Rows and roughly how far along a hidden order each lies, from 0 to 12:
[ -2 -14  -3 -20   2 -11  30   5 -14  -1 -12 -31   0   2   2  12   0   7
   1   0 -11  -1   4  -4   0   1 -10  -6  -7  -8   9  -1   2   1  -5  -1
   5  22   4  -6   9  26  -4   5   5   0  -3   1   2   3 -49   9  -4 -12
   2  -2  21  15  -9  -9 -13 -10  -1   7  -6   5  -5  18] : 1
[  6   2  -3 -17   0  -8   0   1  -4  -4   2   4   0  -5   4   8  -1  -1
   1   0  -3  -3  -6   2 -10   3  -2  -2  -8  -3   1  -4   1   2 -11  -1
   0   2  11  -5  -1  25 -32  -2   5 -16  10   0  -1   4   3  28 -23   4
  -1   6   5   8  18   0   1  -1   1   2 -10  -1   2   5] : 5
[ -1  -8   2  -1 -21  -3  15   4  -2   2  -1   6   0  19  -2   7 -30   2
   1 -14  -3   0  -5  14   4   3 -11  -8 -18  -5   0  -1   6  -9  -3  -6
   0   4  -1 -12 -30  30 -22  -5   0 -34   2   2   1  -3 -13 -20 -15  -4
   3  -2  24   1 -10  -9   1  -4   2   0 -10  -6   7   2] : 0
[ -2   3   3  -1   1  -5 -23   3  -4  -1   8  12  -5   0   4  30 -11  -2
   6   0 -10   0  -8   3   0  -1  -7   7  -2  -4  -3   1   1   0   9  -1
  -1   4  -2  -3  -3  24  18   2   0 -14  -4  -1  -1  15   7  -2  -3   5
   0   6   0  11 -22  -3   0   1   5 -10   4   0   1   0] : 7
[ -2   2   4  -3   4  -6  -6   3  -3  -3  11   2   0   1   3  -8  -2   0
   0  -1   0   0  -4   0   3   5  -8   1  -8  -2  -4  12   2   2  -2  -1
   0   0 -13  -6   0  50  14  -1  -1 -15  -2   1   0   9   0   8   6   4
  -2  -2  -5  14  -6   1   1  -3   4  -6   2  -2   2   2] : 8
[ -2   2   0  -5   5  -5   5   7   3  -3  -1 -12   0  -1   2   8   4  -2
   1   1  -1  -2  -3   3   9   4   0   2   4  14  -1  -2   4   0  -3   2
   3  -1  -3  -7  -2  19  -3  -3  -1 -15   0   1  -3   8  37   0  -5   0
  -2  -8  10   3   0  -1   0  -4  -2   5  14  -1   6  -6] : 10
[ -2   2   3   0   2   2  -5  13  -6  -2   3  12   0  -1   4  31  -6   0
   0  -2   0  -2  -8  -2  -4   3  -7   0  -2  -3   0   1  -3  -7  -4  -1
  -2   5   2  -4   1  33   3   3   0 -18  -4   0   0   8  -4  13 -13   5
  -1   3  -2  13  -7  -2   1   3  -6  -3   3   0   1   2] : 7
[  2   3   2   0   8  -6 -13   3 -11  -3  15   1  -2   0   4  38  16  -1
   9   0  -7   0  -5   7  32 -17  -7   0  45  -7  -9 -28   9   4 -12  -4
  -1   2 -13  -6 -10  60   2  -3   2 -17  -6  12   7   4  46  10  14   3
  23  31 -10  -4  18   2   1  -2  36 -19   4  -9  -1   2] : 7
[  0   3   1   1   2  -7  -9   5 -10  -3  14  13   0  10   5  16  -7   2
   2  -1  -1   1  -5  -2   1 -17 -14   2 -18  -6 -10   1   3   2  -2  -3
  -2   4 -18  -6  -4  56  16   1   0 -20  -6   2   1  12  -9  15  -8   7
  14   6 -16  18  -9   3   1  -1  13  -9   4 -10   2   3] : 7
[ -2  -2   0  -5  -3  -4  -2  -1  -1   4  14 -32  -1   0   1   5  -5  -1
   3   0  -1  -2   3   4 -14  -2  13   2 -10   4  -1  -4   9   3  -8   2
   2   1  -8  -3  -7  26  -3  -4  -1 -15   3   0  -5  -6  58 -30  -3   7
   1   8   3  -3   6  -4  -2 -10  24  -3 -15  -3   4  -5] : 4
[ -1   3   1   6   0   4 -22   0  -3  -2   0  12   4  11   0  18   0   0
   2   0  -1  -1  -6   1   1   2 -10  -1  -8  -8  -1   0   1  -8  -2  -3
  -1   4   3   5  -1  28   5  -1  -3 -17  -4  -1   2  11 -18 -10  -5   6
  -5   0   1  15  -8  -1   2  -3   1   1   6   2   3   1] : 2
[ -2   3   0  -7   1  -3  -1   5   2   0   2  -3  -1   1   3 -17   2  -2
  -3   1  -3   0  -9   0   3  -2   0  -3   7   2   0  -2   3   0  -1   3
   2   4   1  -7  -7  19  -9  -2   1   1  -3  -1   7   8  30  -4  -3   3
  -1  -5   7  11  -3  -7   1   9   3   1  16  -2   3  -5] : 9
[ -3   0   1  16  -4  11 -24  -6 -10  -8  -2  39  -1   4   5  60 -19  -2
   1  -8   4 -12 -14   5  -7  -3 -13  -5   0 -12   2   7  -4 -10   1  -3
  -2   8  12  21 -10  36  11   0  -2 -19 -10 -14   3   9  -3 -14   2  11
   2  -6 -12  15 -28  -7  -7   6   0  -9  -5   6  -4  10] : 1
[  2   2   1  -1   8  -6   2   9   4   1   2  -1   0  -4   2 -18   0   2
  -6   0  -2   1  -5  -1  24  20 -10   1   4  -3  -2  -1   2   3   3   5
   0   2   2  -7   0  30  -1  -3   0  -5  -5   1   0   8  51  14  -5   3
  -4 -28   4  11   1  -1   1   0   3   3   7  -2   3   0] : 12
[ -1   2   3  -5   3  -7  -4   5 -10  -3  10   6   0   5   3  16  -1   1
   5   0  -1   1  -5  -1   5 -13 -14  -2 -18  -6  -9   1   5   2  -5   1
  -1   3 -13  -5  -1  43   1   0   0 -16  -6   2   2  11  -2  15   4   5
  13  -2 -11  15  -1   0   2  -5  15 -13   6  -8   3   3] : 8
[ -7   4   4   0   3 -11  -3   5  -6  -2   9  23   0  -1   5   5  -6   0
   0  -1   7  -1  -7   7   2   2  -9  -2 -11  -6  -1   1   0   0  -6  -2
  -2   4  -6  -7  -3  45   4  -1   1 -16  -4   0   1  -6  -5   7   0   6
  -1   5 -12  11  11  -1  -2  -1   1 -15   4  -1   1  -3] : 9
[  3   3   2  -2   6  -4   4   6   4   3   1   6   0   1   4  -5  -3   0
  -5   1  -2   7  -4  -1  16   8  -8   0  -6   6   0   1   2   2   3   3
  -1   3   0  -5   0  35   1  -1   0  -2  -4   1   0   7  26   5  -6   5
  -3  -8   3  11  -4  -1   1   5 -11  -4  10  -1   2  -1] : 10
[ -2   5   0  -1   0  -8  -8   1  -4   0   2   8   1   1   7  15 -11  -3
   0  -3  -3  -9  -7   5 -11  -1  12  -2   8  -2   1   0   1   0 -10  -1
  -1   2  -1  -2  -4  13   2  -3   0  -9   4  -1  -1   0  22  -2 -22   5
   1  11  -3   6  -2  -2   5   3   9  -3 -10  -1   0  -4] : 5
[  2  -2   2   4   3  -3   8  12  -9   4   2   2   0  -7   6  35  -9   1
 -12   0   0  -6  -9   1  28  14 -17   0  27 -14  -4   7  -4  -3  -1   6
  -3   4   6  -3   0  39  11  -6   1   0  -7 -18   4  14  -6  19  -6   9
 -14 -56  -9  24  -9   5   1   5  -2  -9   7   0  -4   0] : 12
[  0   6   2   2  15 -18  27   8  -6 -11   8   5   1  -2   2   0   0   5
   2  -1   0   6  -9  -7  16  10 -31   0 -51 -10  -4   1  -8   2  -3  -2
  -2   6  11 -18   3  58   3   3   4   3  -3   5   4  19 -12  33 -11   2
  -8 -17   0  19 -11   4   5 -12 -13   2   2  -4   4   3] : 9
[ -1   6  -2   0   3  -6  18   3  -5  -9  10  10   0  -1   6  11  -9   1
  -1   0   0   0 -10  -1   4   5 -13  -3 -39  -6  -1  -8  -5   0  -3  -1
  -2   3  -1  -8   2  29   7   3   5  18  -4   1   0  23  -1  26  -9  -6
   2   5 -11  12  15   2   1  -5   1  -7   1  -3   0  -8] : 10
[ -2   3   0   4   0  -4 -30   3  -2  -1   2  13   0   0   4  16  -9  -2
  11   0  -4   4  -7   5  -1   0   0  10   0   9  -1   1   1  -4   5  -1
  -2   3  -1  -1  -4  15  -2  -1  -2 -18  -4  -1   1   3  -9 -11  -5   5
   0   6   0  24 -11  -1   1   1  10 -13   3   0   1   2] : 5
[ -2   1   4  11   4   1  -1   3  -5  -5   0  10   3   5   2  27   3   2
   2  -1   6   0  -4  -8   3   6 -16   0 -23  -8  -7   0   1   2   2  -4
  -2   3  13   7  -9  15   4   2  -2 -16  -3   1   2  14 -15   3  -8   4
 -10 -17   0   8  -9   2  -1  -5  -3   9   1   2   1   8] : 3
[ -1   4   2   2   4 -12   2   5  -7  -3   1  17  -1  -1   5   9  -8   2
   1  -1  15   2  -5   0  14   5 -16  -1 -23  -9  -1   2  -1   1   0  -1
  -3   1 -13  -5   2  53   9   6  -1 -22  -4   3   1  14  -5  17  -7   6
  -3   7 -12   1 -11   6  -2  -3  -9  -4   6   1   8  -9] : 11
[  0   3   2   1   3   1   3   4  -4  -4  -6   3   2   3  -4  25  24   2
   3  -1   1   3  -3 -13  10  20 -19   5 -31  -6  -2  10  -3   3  -1  -1
  -1   3  10  -7   5  -1   2   1  -1  -6  -2   4   1  14 -17  22  -9   2
  -9  -3   0  20 -10   4   2  -7  -8   1   4   2   5   5] : 5
[ -1   3   3   0   4  -4  -9   4  -5  -2   5  10  -4  -1   4  23  -5   1
   3   0  -1   0  -5  -2   2   4 -11   6 -13  -5  -6   3   0  -2   3   0
  -2   2  -1  -5  -1  41  18   3  -1 -15  -4   3  -6  20   0  11  -6   5
  -1   4  -2   5 -19   0   1  -2   1  -1   5   0   3   2] : 8
[ -1   4  -4 -10   3  -8   6   5  -5  -7  -5   6   1  -2   2  37  -7   2
   0   0  -3  -4  -5  -1 -11   8 -12  -4 -23  -8  -3   2   1   5  -2  -3
  -1   8   5  -7  11  28 -51   0  -1 -22   1   4   2  -1  -8  32  -7   4
  -5  -5   9  16  14   2   8  -7  -5   2 -17  -2   3   6] : 3
[  3  -3   2   1   4   7   5 -11  -2  -4  -4   1   1  -1  -3  47  26   1
   9   0  11   0  -5  -4   6  13 -12   2 -23 -12   1  10   0   3   2  -1
   0   2   1   3   2 -23  38  -9  -1 -19  -2   2 -23   8 -42 -15   7   6
  -2   0  14  13 -40   4   9  -5  -1 -14  12  -3   4  -1] : 5
[ -1   3   2   0   2   3  13   3  13  -2   2   9   5  -1  -4  37   7   0
   1  13   2  -3  -1   0   9   3  -8   3 -10  -2  -1  23   1   2  -2  -1
  -1   2   5  -1  -1 -62   4  -5   0   2  -1   1   1 -14  -9  25   7  -3
   0  10   5  10 -13   2   0  -1  -3  -2   9   4   2  14] : 7
[  4   3  -3 -16   3  -6   6   4  -2  -6  10   6   0  -2   4 -19  -4   0
   1   0  -1   5  -5   3   1   4 -15  -3 -16  -6   0  -6   3   0  -8   4
  -1   3  24  -5   0  28   2   4   5   3   6   2   1  10  -3  24  -9  -2
  -2   1   1   6   5   0   1  -5   0  -1   1  -2   1   3] : 8
[ -2   3   0  -2   1   1  -4   2  -3  -1   3   4   0  -1   7 -16  -4  -3
   0   0  -2  -4  -4  -2  -1   1  -3  -1   1  -1  -1   0   2   1  -4  -1
   0   4   0  -8  -4  24  -1   0   2  -2  -3   0   8  -6  20   1 -14   4
   1   7   1   6  -1  -2   3   1   1  -1  11  -2   1  -2] : 7
[ -1   2   1  -1   1  -6  -7   4  -3  -2   2   3   0   3   2   6  -6   1
   2   0  -2  -1  -4   1  -3   4  14   0 -37  -3  -1  -2   1  -2  -3  -5
  -7   2   0  -1  -1  36   5  -1  -4 -16  -3   1  -1   8  -6  -2  -4   4
  -6   2   1  10  -6   0   1  -2  10  -1   6  -1  -1   1] : 4
[  1   3  -3  -9  -5  -4  -7   4 -10  -2  -4  29  -1  -3   5  33 -14   1
   2  -1  -1  -1  -7  -2 -21   2 -12  -4 -13  -8   0   3  -2  -1  -6  -2
  -4   7   0  -3   9  31 -36   2   3 -25   2   0   2  10 -14  34 -22   7
  -4  15  -2  12  11   3   4  -1 -11  -7 -18  -1   0   7] : 4
[ -1   7   1  -3   3  -4   1   3  -2  -2   1  -1   0  -1   4   3  -3   0
   1   0  -2  -1   6   0 -12   4  12   0 -16   0  -1  -1   2   3  -6  -2
  -2   0  -1  -5   0  -3  -6  -1  -1 -15   2   2  -3  -6   6   7 -12   1
  -1   0   3   4  -4   2   3  -5   4   1   3   0   3   1] : 4
[ -1   3   1   3  -8  -6  -2   4  -5  -2  -3  10   0   0  -2  28 -14   0
   1  -9 -12  -1   5   1  -1   4 -15  -5 -14  -8  -1  -8   0   0  -3 -10
  -5   6   6 -13  -8  18   1   0   0 -45  -1   1   2  -4  -1  13  -6   3
  -1   5  -1  15   6 -11   2 -12  -6  -4   6  -1   1   3] : 1
